What each symbol does to the states:
t: Q46->Q757, Q892->Q344, Q795->Q656, Q539->Q29, Q746->Q897, Q529->Q461, Q403->Q795, Q801->Q374, Q374->Q506, Q908->Q71, Q547->Q746, Q855->Q838, Q535->Q514, Q923->Q616, Q566->Q403, Q493->Q316, Q791->Q313, Q382->Q471, Q714->Q171, Q992->Q642, Q21->Q779, Q53->Q742, Q531->Q596, Q461->Q801, Q838->Q269, Q143->Q947, Q771->Q946, Q947->Q144, Q616->Q134, Q750->Q783, Q699->Q750, Q71->Q222, Q306->Q314, Q325->Q382, Q445->Q839, Q734->Q237, Q433->Q123, Q860->Q510, Q839->Q566, Q901->Q877, Q757->Q250, Q642->Q493, Q897->Q831, Q17->Q615, Q514->Q547, Q291->Q306, Q338->Q734, Q250->Q303, Q868->Q901, Q269->Q182, Q171->Q53, Q615->Q73, Q29->Q425, Q455->Q627, Q314->Q496, Q73->Q868, Q182->Q861, Q627->Q48, Q656->Q445, Q877->Q17, Q222->Q979, Q237->Q185, Q779->Q539, Q156->Q143, Q313->Q338, Q979->Q433, Q831->Q535, Q861->Q61, Q823->Q529, Q134->Q325, Q471->Q923, Q645->Q46, Q506->Q823, Q61->Q855, Q946->Q714, Q303->Q44, Q496->Q892, Q742->Q771, Q783->Q455, Q112->Q21, Q44->Q645, Q316->Q860, Q425->Q112, Q48->Q699, Q123->Q908, Q144->Q531, Q185->Q791, Q344->Q291, Q510->Q992, Q596->Q156
a: Q46->Q783, Q892->Q547, Q795->Q112, Q539->Q53, Q746->Q182, Q529->Q734, Q403->Q425, Q801->Q185, Q374->Q791, Q908->Q901, Q547->Q269, Q855->Q314, Q535->Q855, Q923->Q433, Q566->Q29, Q493->Q801, Q791->Q316, Q382->Q222, Q714->Q656, Q992->Q529, Q21->Q714, Q53->Q839, Q531->Q645, Q461->Q237, Q838->Q496, Q143->Q250, Q771->Q403, Q947->Q303, Q616->Q123, Q750->Q531, Q699->Q144, Q71->Q877, Q306->Q831, Q325->Q71, Q445->Q779, Q734->Q992, Q433->Q73, Q860->Q506, Q839->Q539, Q901->Q134, Q757->Q455, Q642->Q461, Q897->Q861, Q17->Q382, Q514->Q838, Q291->Q897, Q338->Q510, Q250->Q627, Q868->Q616, Q269->Q892, Q171->Q445, Q615->Q471, Q29->Q742, Q455->Q156, Q314->Q535, Q73->Q923, Q182->Q344, Q627->Q143, Q656->Q21, Q877->Q325, Q222->Q17, Q237->Q642, Q779->Q171, Q156->Q757, Q313->Q860, Q979->Q615, Q831->Q61, Q861->Q291, Q823->Q338, Q134->Q908, Q471->Q979, Q645->Q750, Q506->Q313, Q61->Q306, Q946->Q795, Q303->Q48, Q496->Q514, Q742->Q566, Q783->Q596, Q112->Q946, Q44->Q699, Q316->Q374, Q425->Q771, Q48->Q947, Q123->Q868, Q144->Q44, Q185->Q493, Q344->Q746, Q510->Q823, Q596->Q46
h: Q46->Q338, Q892->Q29, Q795->Q627, Q539->Q531, Q746->Q771, Q529->Q615, Q403->Q455, Q801->Q868, Q374->Q901, Q908->Q855, Q547->Q742, Q855->Q445, Q535->Q171, Q923->Q897, Q566->Q783, Q493->Q123, Q791->Q134, Q382->Q547, Q714->Q303, Q992->Q979, Q21->Q947, Q53->Q645, Q531->Q506, Q461->Q73, Q838->Q839, Q143->Q461, Q771->Q757, Q947->Q801, Q616->Q831, Q750->Q860, Q699->Q316, Q71->Q838, Q306->Q21, Q325->Q514, Q445->Q699, Q734->Q471, Q433->Q861, Q860->Q71, Q839->Q750, Q901->Q314, Q757->Q734, Q642->Q433, Q897->Q946, Q17->Q892, Q514->Q53, Q291->Q112, Q338->Q382, Q250->Q237, Q868->Q306, Q269->Q566, Q171->Q44, Q615->Q344, Q29->Q596, Q455->Q992, Q314->Q779, Q73->Q291, Q182->Q403, Q627->Q642, Q656->Q48, Q877->Q496, Q222->Q269, Q237->Q923, Q779->Q144, Q156->Q529, Q313->Q325, Q979->Q182, Q831->Q714, Q861->Q795, Q823->Q17, Q134->Q535, Q471->Q746, Q645->Q313, Q506->Q877, Q61->Q656, Q946->Q250, Q303->Q185, Q496->Q539, Q742->Q46, Q783->Q510, Q112->Q143, Q44->Q791, Q316->Q908, Q425->Q156, Q48->Q493, Q123->Q61, Q144->Q374, Q185->Q616, Q344->Q425, Q510->Q222, Q596->Q823
i: Q46->Q645, Q892->Q496, Q795->Q403, Q539->Q779, Q746->Q547, Q529->Q823, Q403->Q566, Q801->Q461, Q374->Q801, Q908->Q123, Q547->Q514, Q855->Q61, Q535->Q831, Q923->Q471, Q566->Q839, Q493->Q642, Q791->Q185, Q382->Q325, Q714->Q946, Q992->Q510, Q21->Q112, Q53->Q171, Q531->Q144, Q461->Q529, Q838->Q855, Q143->Q156, Q771->Q742, Q947->Q143, Q616->Q923, Q750->Q699, Q699->Q48, Q71->Q908, Q306->Q291, Q325->Q134, Q445->Q656, Q734->Q338, Q433->Q979, Q860->Q316, Q839->Q445, Q901->Q868, Q757->Q46, Q642->Q992, Q897->Q746, Q17->Q877, Q514->Q535, Q291->Q344, Q338->Q313, Q250->Q757, Q868->Q73, Q269->Q838, Q171->Q714, Q615->Q17, Q29->Q539, Q455->Q783, Q314->Q306, Q73->Q615, Q182->Q269, Q627->Q455, Q656->Q795, Q877->Q901, Q222->Q71, Q237->Q734, Q779->Q21, Q156->Q596, Q313->Q791, Q979->Q222, Q831->Q897, Q861->Q182, Q823->Q506, Q134->Q616, Q471->Q382, Q645->Q44, Q506->Q374, Q61->Q861, Q946->Q771, Q303->Q250, Q496->Q314, Q742->Q53, Q783->Q750, Q112->Q425, Q44->Q303, Q316->Q493, Q425->Q29, Q48->Q627, Q123->Q433, Q144->Q947, Q185->Q237, Q344->Q892, Q510->Q860, Q596->Q531
r: Q46->Q596, Q892->Q269, Q795->Q946, Q539->Q839, Q746->Q344, Q529->Q992, Q403->Q771, Q801->Q493, Q374->Q316, Q908->Q134, Q547->Q892, Q855->Q535, Q535->Q314, Q923->Q73, Q566->Q742, Q493->Q185, Q791->Q374, Q382->Q17, Q714->Q21, Q992->Q734, Q21->Q656, Q53->Q539, Q531->Q750, Q461->Q642, Q838->Q514, Q143->Q627, Q771->Q425, Q947->Q48, Q616->Q868, Q750->Q645, Q699->Q44, Q71->Q325, Q306->Q61, Q325->Q877, Q445->Q171, Q734->Q529, Q433->Q923, Q860->Q313, Q839->Q53, Q901->Q908, Q757->Q156, Q642->Q237, Q897->Q291, Q17->Q222, Q514->Q496, Q291->Q861, Q338->Q823, Q250->Q143, Q868->Q123, Q269->Q547, Q171->Q779, Q615->Q979, Q29->Q566, Q455->Q757, Q314->Q855, Q73->Q433, Q182->Q746, Q627->Q250, Q656->Q714, Q877->Q71, Q222->Q382, Q237->Q461, Q779->Q445, Q156->Q455, Q313->Q506, Q979->Q471, Q831->Q306, Q861->Q897, Q823->Q510, Q134->Q901, Q471->Q615, Q645->Q531, Q506->Q860, Q61->Q831, Q946->Q112, Q303->Q947, Q496->Q838, Q742->Q29, Q783->Q46, Q112->Q795, Q44->Q144, Q316->Q791, Q425->Q403, Q48->Q303, Q123->Q616, Q144->Q699, Q185->Q801, Q344->Q182, Q510->Q338, Q596->Q783
u: Q46->Q250, Q892->Q291, Q795->Q445, Q539->Q425, Q746->Q831, Q529->Q801, Q403->Q656, Q801->Q506, Q374->Q823, Q908->Q222, Q547->Q897, Q855->Q269, Q535->Q547, Q923->Q134, Q566->Q795, Q493->Q860, Q791->Q338, Q382->Q923, Q714->Q53, Q992->Q493, Q21->Q539, Q53->Q771, Q531->Q156, Q461->Q374, Q838->Q182, Q143->Q144, Q771->Q714, Q947->Q531, Q616->Q325, Q750->Q455, Q699->Q783, Q71->Q979, Q306->Q496, Q325->Q471, Q445->Q566, Q734->Q185, Q433->Q908, Q860->Q992, Q839->Q403, Q901->Q17, Q757->Q303, Q642->Q316, Q897->Q535, Q17->Q73, Q514->Q746, Q291->Q314, Q338->Q237, Q250->Q44, Q868->Q877, Q269->Q861, Q171->Q742, Q615->Q868, Q29->Q112, Q455->Q48, Q314->Q892, Q73->Q901, Q182->Q61, Q627->Q699, Q656->Q839, Q877->Q615, Q222->Q433, Q237->Q791, Q779->Q29, Q156->Q947, Q313->Q734, Q979->Q123, Q831->Q514, Q861->Q855, Q823->Q461, Q134->Q382, Q471->Q616, Q645->Q757, Q506->Q529, Q61->Q838, Q946->Q171, Q303->Q645, Q496->Q344, Q742->Q946, Q783->Q627, Q112->Q779, Q44->Q46, Q316->Q510, Q425->Q21, Q48->Q750, Q123->Q71, Q144->Q596, Q185->Q313, Q344->Q306, Q510->Q642, Q596->Q143

The rows follow the links: the fewer symbols apart two states are, the more alike their rows tend to be.

Each row is also shifted at random along 8 hidden directions that mean nothing.

Some states, each with a row of numbers:
Q506: (+73, +209, -215, +175, -280, -155, +217, +220, +225, -170, -81, +336, -45, +25, +158, +218, -89, +185, +303, +49, +385, +24, -213, +50, +405, +62, +138, +60, +340, +20, +317, +282, -26, +600, -176, -245, +401, +300, +113, +38, -120, +80, +86, -366, -20, +7, -175, -123, +101, +16, -99, +213)
Q979: (+771, -48, -189, -254, +299, -7, -144, -81, -125, +361, -221, +220, -218, +608, +230, -56, +887, -327, -228, -32, +16, -226, +541, +40, +351, -146, -217, +98, -175, -203, -26, -113, -17, +91, +108, -95, +105, -151, -1, +166, +473, +68, -329, +56, -272, -159, +581, -105, -382, +51, +203, +454)
Q316: (+677, -10, -247, +208, -264, -119, +164, +99, -115, +43, -103, +398, +87, +158, +363, +104, +202, -206, -190, -69, +4, -87, +32, +88, +58, -48, +89, -211, -127, +50, +129, +159, +152, +86, +61, +85, +209, +196, -88, +207, +39, +36, -126, -20, -46, +93, +74, -47, -44, +113, +154, +37)
Q46: (+249, -160, -13, +480, -125, -57, -147, +79, -1, -190, -104, -358, +131, -411, +194, +92, -270, -37, +427, -54, -16, -68, -265, -109, +157, +66, -216, +104, +3, -34, -62, -59, +69, -134, +224, +353, +29, +152, -118, +136, +31, +105, +255, -155, -138, +238, -155, +114, +200, -151, -372, +57)
Q461: (-425, +293, +90, -255, -135, +189, -101, +85, +304, -276, +257, -541, -20, -413, -404, -384, -1071, +69, +460, +482, +125, +236, -304, -345, -214, +412, +175, -60, -22, -121, -46, +195, -62, -115, -24, +237, -218, +112, -35, -284, -45, -24, -74, -234, +4, +105, -789, -42, +271, +166, -153, -605)
Q314: (+438, -405, +27, +75, -74, -333, +265, -166, +25, -220, -3, +387, -85, +74, -52, +314, +170, +231, -182, -178, +9, +183, +302, +231, -132, +404, +325, -402, +116, +262, +129, +207, +184, +827, -405, -716, -251, +357, -224, -44, -628, -343, +286, -9, +233, -85, +193, +102, -118, -153, +84, +75)
Q838: (+444, -217, -89, +29, -30, -224, +377, -62, -18, +82, +231, +261, -28, +14, +254, +251, +337, +253, -296, -316, +82, -48, 0, +87, -35, +22, +276, -206, -4, +175, +61, -142, +61, +127, -70, -21, -295, +37, -166, +129, -493, +66, +136, -82, +262, +2, -16, -104, -155, -90, +244, +141)
Q923: (-291, -240, -61, -39, +115, +164, -157, -265, -80, -226, +175, -425, -84, -190, +2, -26, -351, +39, +389, -46, -12, +135, +107, -231, -7, +383, -70, +360, -120, -132, -85, +116, +160, +79, +47, +65, +186, -24, +6, +34, +169, +70, -220, -119, -211, -186, -278, +149, +327, -2, +88, -67)
Q783: (-1420, +578, -166, +88, -218, +78, -128, -192, -217, +449, +128, +214, +21, +420, +29, -530, -359, -98, +75, +227, +125, -263, -10, +39, +62, -203, -123, +355, +25, -456, +66, -251, +7, +47, -203, -143, +457, -400, +365, -21, +793, +390, -239, -79, -57, +206, -166, +253, +154, -26, -264, +228)
Q433: (-559, +361, +284, -513, +61, +592, -119, +266, +126, +97, +238, -417, +49, -9, -162, -113, -262, -20, +579, +299, +156, -201, -614, -495, +1, +91, -527, +333, -177, -94, -151, +17, -230, -601, +268, +480, -35, -315, +114, -135, +616, +390, -390, -252, -338, -28, -350, -281, +249, +288, +214, -253)
Q860: (-155, +200, +51, +84, -236, +242, -46, +146, +50, +248, +19, +63, +21, +42, +298, -50, -26, -59, +311, +123, +198, -305, -446, -134, +126, -141, -233, +310, -41, -57, -47, +138, -212, -342, +206, +356, +161, -132, +152, +115, +297, +341, -218, -292, -181, +208, -27, -138, +226, +108, +97, -8)
Q237: (-392, -288, -18, +285, +3, +48, -293, -165, +180, -386, +80, -313, -84, -296, -77, -194, -136, +204, -254, +112, -27, +398, +212, +127, -108, -103, +286, +123, -277, -71, -97, +133, -4, -307, +158, +185, -2, -84, +166, +201, -313, -183, -27, +179, +32, -47, -2, +69, -57, +59, +281, -190)
Q868: (-397, -234, +236, -21, +42, +80, +50, +58, +301, -144, +18, +41, -216, -131, -461, -266, -145, +447, -368, +163, -138, +265, +200, -239, -452, +145, +425, -361, -150, +102, -10, -174, +33, -325, -70, -65, -271, -125, -16, -199, -152, -543, +79, +152, +310, +5, -121, +85, +9, +59, +147, -315)
Q338: (+135, -167, +229, +439, -210, -100, -11, +268, +295, -343, +111, -537, -93, -291, -149, +158, -442, +218, +641, +74, +158, +108, -304, -242, +91, +289, -199, -107, -7, -21, +44, +87, +0, +6, -5, -21, -137, +250, -87, +65, -30, +106, +209, -202, -46, +281, -530, -29, +343, -76, -250, -1)
Q615: (-822, -172, -27, -126, +207, +307, -347, -112, +132, +174, -270, -125, -268, -177, +139, -269, +226, -405, +166, +106, -132, -160, +436, -190, -131, -70, +102, +264, -127, -84, -39, +34, -58, -337, +393, +340, +223, -176, +119, -88, +381, -102, -463, -84, -284, +9, +344, +59, -138, -120, +210, +92)
Q325: (+667, +218, +43, +4, +12, -176, -68, -84, +177, -96, +339, -196, -15, -193, -271, -113, -133, +170, -168, -83, +52, +222, +130, +38, -54, -57, +132, -263, -102, +259, +135, +156, +90, -43, -274, -152, -193, +35, +58, -169, -326, +14, +10, +201, +428, +70, -408, +17, +100, -216, +355, +11)
Q222: (-59, -765, +473, +175, +175, +166, -316, -52, +187, +134, -531, +11, -533, -288, +314, -308, +430, -212, +263, -110, +92, -485, +302, +52, -268, -297, +18, +303, -493, +41, -150, +71, -251, -595, +522, +308, -102, -632, +125, +50, +152, +83, -278, +52, -525, +246, +930, -129, -318, -156, +390, +252)
Q455: (+313, +494, +20, -297, +115, +375, -186, +219, -86, +541, +24, -244, +83, +357, +50, -102, +110, -487, +158, +247, -104, -323, -209, -220, +237, -213, -612, +166, -35, -164, -200, -131, -253, -461, +143, +319, -132, -147, +2, +54, +690, +279, -132, 0, -308, +107, +86, -84, +24, +229, -213, -69)
Q892: (-329, +141, +178, -293, +117, -82, +2, +224, +237, +35, -158, -125, -74, -387, -147, -82, -320, +16, +463, -50, +48, -252, -236, -150, -43, -20, -5, -82, +176, +154, +73, -7, +20, -101, +49, +151, -268, +85, -93, -331, -12, -43, +91, -202, +34, +102, -238, -93, -17, -239, -138, -15)
Q908: (-533, -8, +414, -49, -50, +330, -141, +62, +176, +208, -145, +11, -154, -36, +25, -308, -108, -227, +59, +143, +71, -170, -7, -79, -383, -159, -107, -54, -332, +197, -162, +308, -220, -482, +148, +100, -84, -346, +193, -104, +203, +106, -348, +153, -134, +253, +212, -112, +167, +25, +502, -158)
Q445: (-336, +902, -134, -383, +81, -369, +189, +396, -42, +12, +209, +329, +505, -245, -89, -292, -277, -29, -518, +14, +226, +129, -483, +459, +142, -679, +124, -499, -103, +234, +146, +161, +251, -468, -128, +269, -299, -2, +74, -222, -575, +86, +202, +257, +505, +102, -471, -358, -294, +155, +197, -283)
Q303: (+693, -172, -97, +232, -72, -25, +123, +246, -199, -173, -46, -25, +338, -98, +90, +254, -55, +108, -124, -180, -208, +195, -333, -53, +41, +63, -136, -116, +91, -46, -50, -177, +239, -184, +164, +260, +173, +250, -197, +50, -20, -121, +230, +21, +35, -193, -243, +49, +163, +232, -380, -177)
Q53: (+272, -177, +188, +258, -51, -180, +161, -121, +85, -125, +132, -19, -116, +75, -91, +504, +254, +283, +240, -291, +239, +91, -198, +350, +208, -25, -182, +52, +228, +143, +25, +189, -259, +525, -393, -606, -166, +94, +22, +124, -448, +142, +436, +78, -9, +6, +265, -117, +83, -202, +53, +338)
Q144: (-419, +453, +140, -74, -257, +404, -112, -56, +86, +358, +85, +72, +91, +244, -227, -114, -502, -172, +91, +313, -147, -74, -164, -52, -221, +176, -133, -4, +303, +56, -100, +145, -239, +123, -309, -318, +66, +127, +141, -206, +422, +23, -95, +62, -54, +177, -61, +261, +370, +14, -234, -148)
Q73: (+51, +211, -304, -335, +229, -342, +153, +194, -52, -174, -192, +669, -61, +459, -4, +221, +707, +143, -198, +34, +347, +145, +134, +321, +664, -381, +2, +45, +311, -167, +425, +14, -24, +459, -265, -373, +504, +136, +300, -36, +53, -97, -129, -53, -52, -577, +235, -333, -361, +203, +206, +339)
Q374: (-90, -248, -55, +215, -150, +438, -58, -71, +65, +370, -282, +339, -124, +268, +230, +87, +388, -89, -88, +112, -208, -208, +204, -238, -136, +163, +18, +174, +159, +84, -68, +22, -163, -10, +144, -86, +334, +230, +12, +111, +491, -187, -298, -160, -216, -100, +480, +275, +249, +28, -33, +78)
Q897: (-385, +335, +268, -463, +426, -416, -207, +126, +146, -649, -108, -12, +3, -242, -340, -19, -73, +132, +130, -38, +597, +251, -205, +711, +456, -580, -243, +97, -62, -33, +277, +412, -95, +173, -393, -264, -65, -221, +357, -307, -562, +105, +153, +327, +1, -162, +34, -450, -314, +97, +339, +144)

Where do the symbols, taken in turn from left to right, take each start?
Answers are names.
(-231, +14, +175, +19, +170, +17, -423, -187, +53, -25, -292, -230, -142, -257, +38, -374, -366, -244, +639, -56, +51, -277, +264, +1, +65, -77, -249, +379, -146, -57, +65, +146, -14, -59, -31, -62, +361, -310, +286, -180, +431, +232, -365, +159, -254, +118, +20, +187, +147, -282, +46, +296)
t r a h t r t h: Q21
(-93, +470, +100, -302, +185, +266, -132, +81, +215, +351, -18, -31, -144, +142, -315, -389, -173, -50, +203, +228, -16, -291, +174, -303, +63, -45, -145, +41, +77, +8, +162, -190, -125, -263, -135, +56, +39, -144, +153, -362, +662, -106, -284, -67, -15, +38, -174, +118, +90, -104, -34, +117)
h a h r t h t u i u: Q531
(+228, +252, +77, -223, +17, +25, -27, +93, +121, +145, -206, +208, +22, -66, -138, -181, -88, -148, -32, +138, -76, -35, +172, -15, -127, -29, +115, -218, -9, +287, +127, +311, +110, +40, -50, -33, -12, +150, -13, -334, -5, -245, -260, +9, +49, -16, +4, +30, +8, -62, +185, -167)
r r i a a i u r: Q908
(-79, +224, -347, -66, -72, +60, -76, +66, -147, +297, +97, -59, +94, +282, +292, -252, +137, -394, +84, +274, -18, -146, +152, -258, +203, -48, -195, +104, -162, -297, -3, -11, +93, -138, +184, +278, +252, +65, -34, +97, +506, +180, -256, -118, -245, +12, -132, -22, -38, +138, -23, +26)
i u u a i h u a a: Q71
(-107, +77, +21, +74, -222, +370, +395, -23, -198, +494, +402, -51, +74, +357, +140, +372, +69, +121, +233, -179, -70, -284, -363, -388, -98, +432, -258, +147, +130, -20, -173, -208, -180, -4, -93, -39, -118, +19, -181, +229, +287, +348, +64, -319, -59, +86, -221, +137, +400, -31, -98, -40)
u h u a a h i: Q237
(+322, -89, -356, -78, +253, -353, -99, -284, -300, -168, +20, -193, +96, -88, +341, +107, +77, -423, +188, -299, -160, -55, +387, +95, +226, +181, -23, +112, +28, +79, +135, +133, +406, +567, -6, -100, +144, +228, -198, +57, -90, +55, -110, +61, -22, -185, -93, +148, -113, -212, -120, +304)
u a t u t t: Q861
(-122, -225, -197, -158, +137, -247, +189, -233, -267, -106, +129, +320, -187, +365, +117, +186, +558, +124, -401, -228, +239, +93, +292, +207, +140, +73, +155, +108, -70, -189, +34, -196, +87, +501, -147, -290, +68, -162, +16, +172, -130, +108, -20, -42, -8, -340, +294, -134, -402, +152, +203, +192)
r i a r r h t: Q112
(+485, +304, +84, -223, +164, -10, -192, +346, +33, -345, -84, -245, +198, -260, -35, +234, -214, -142, +387, +38, +248, +138, -664, +150, +490, -308, -426, +241, +124, -170, -5, +245, -170, -187, +81, +298, +95, +113, +156, -55, -185, +217, +122, -27, -229, -157, -190, -324, +26, +299, -168, -36)
i t r h i r u u: Q860
(-98, -354, -16, +200, -285, +167, +54, -191, -20, +10, -133, +116, -29, +116, +1, +71, -417, +122, +196, +100, -78, +54, -45, -159, -306, +581, +99, +145, +295, -181, -74, -9, +20, +631, -146, -453, +221, +115, -78, +7, +227, -131, +45, -119, -209, -77, +131, +291, +200, +167, -436, -62)
i u a a i t h: Q316
(-1, +264, +31, +157, -247, +296, -19, +37, +53, +164, +252, -184, +111, +335, -313, +70, -88, +95, -72, +143, -280, +239, -118, -235, +21, +192, -250, -193, +40, +139, +56, -62, +34, -178, -180, -163, +95, +283, +13, +49, +312, -20, -12, +117, +217, +62, -444, +186, +585, +76, +29, -137)
h r i t t r r a h t: Q269
(+405, +317, -145, -357, +126, +65, -137, +25, -146, -21, -234, +74, +166, +85, +1, +8, -218, -245, +310, +178, +236, -54, -206, +226, +296, -56, -170, +396, +300, -291, +48, +235, -205, +456, -67, -66, +278, +22, +164, -165, +175, +127, -137, -143, -293, -240, +149, -22, -105, +181, -260, -4)
r a r r t r: Q947
(-507, -74, -228, -135, +217, +103, -38, -84, -108, +224, -146, +122, -111, +284, +110, +206, +518, -245, +107, -64, -38, -227, +324, -63, +250, +191, -76, +164, +258, -80, +97, -170, -19, +354, +35, -182, +254, +127, -92, -14, +414, -4, -201, -199, -188, -317, +378, +16, -101, -112, -80, +215)
r r u a h r: Q714
(+361, +262, -21, -120, -48, +111, +5, +213, +132, +30, -114, +266, +13, +376, -373, -106, +125, +121, -196, +333, -36, +157, -89, -127, +30, -75, -56, -220, +160, -45, +116, -108, -25, -112, -155, -164, +154, +120, +97, -161, +286, -250, -66, +51, +143, -228, -81, -53, +53, +233, -65, -92)
a i a i t i a u: Q801
(+211, +111, -97, +152, -32, -186, +5, +170, +201, -49, -23, -32, -137, -211, -154, -288, -269, +136, -44, +264, +68, +21, +180, -97, -13, -107, +346, -248, +27, +4, +146, -3, +55, -99, +75, +117, -74, +170, +8, -160, -150, -303, +61, -34, +211, +155, -308, +56, -174, -83, -218, -153)
i r r r h t: Q17
(+106, +190, -366, -151, +95, -95, +105, -75, -337, -74, +349, -229, +352, -98, +42, +148, +71, +110, -248, -159, -138, +272, -131, -91, +101, +108, +59, +87, +172, -91, -50, -242, +216, -73, +44, +265, +55, +204, -171, +116, -212, +0, +78, -3, +299, -330, -412, +108, -9, +94, -143, -154)
i u u a u i: Q566
(+331, +261, +298, -292, -33, +300, -59, -103, +151, +34, +527, -470, -105, +46, -487, -337, -539, +173, -257, +383, +27, +252, -125, -17, -339, +32, -26, -71, -228, -141, -399, +21, -184, -277, -206, -38, -693, -303, +99, -51, -118, +61, +175, +183, +91, +281, -320, -36, +39, +218, +47, -541)
u u t u i u i i h: Q642
(-64, +27, -101, +373, -310, +24, +40, +46, +97, -25, +308, -93, -25, +58, -71, +181, -86, +211, +134, -12, +63, +133, -208, -164, +137, +66, -74, +40, +95, +81, +95, +32, -75, +114, -160, -78, +271, +285, +144, +79, +34, +156, +44, -157, +86, +70, -421, +85, +448, -109, +20, +109)
a t i t u i i r: Q338
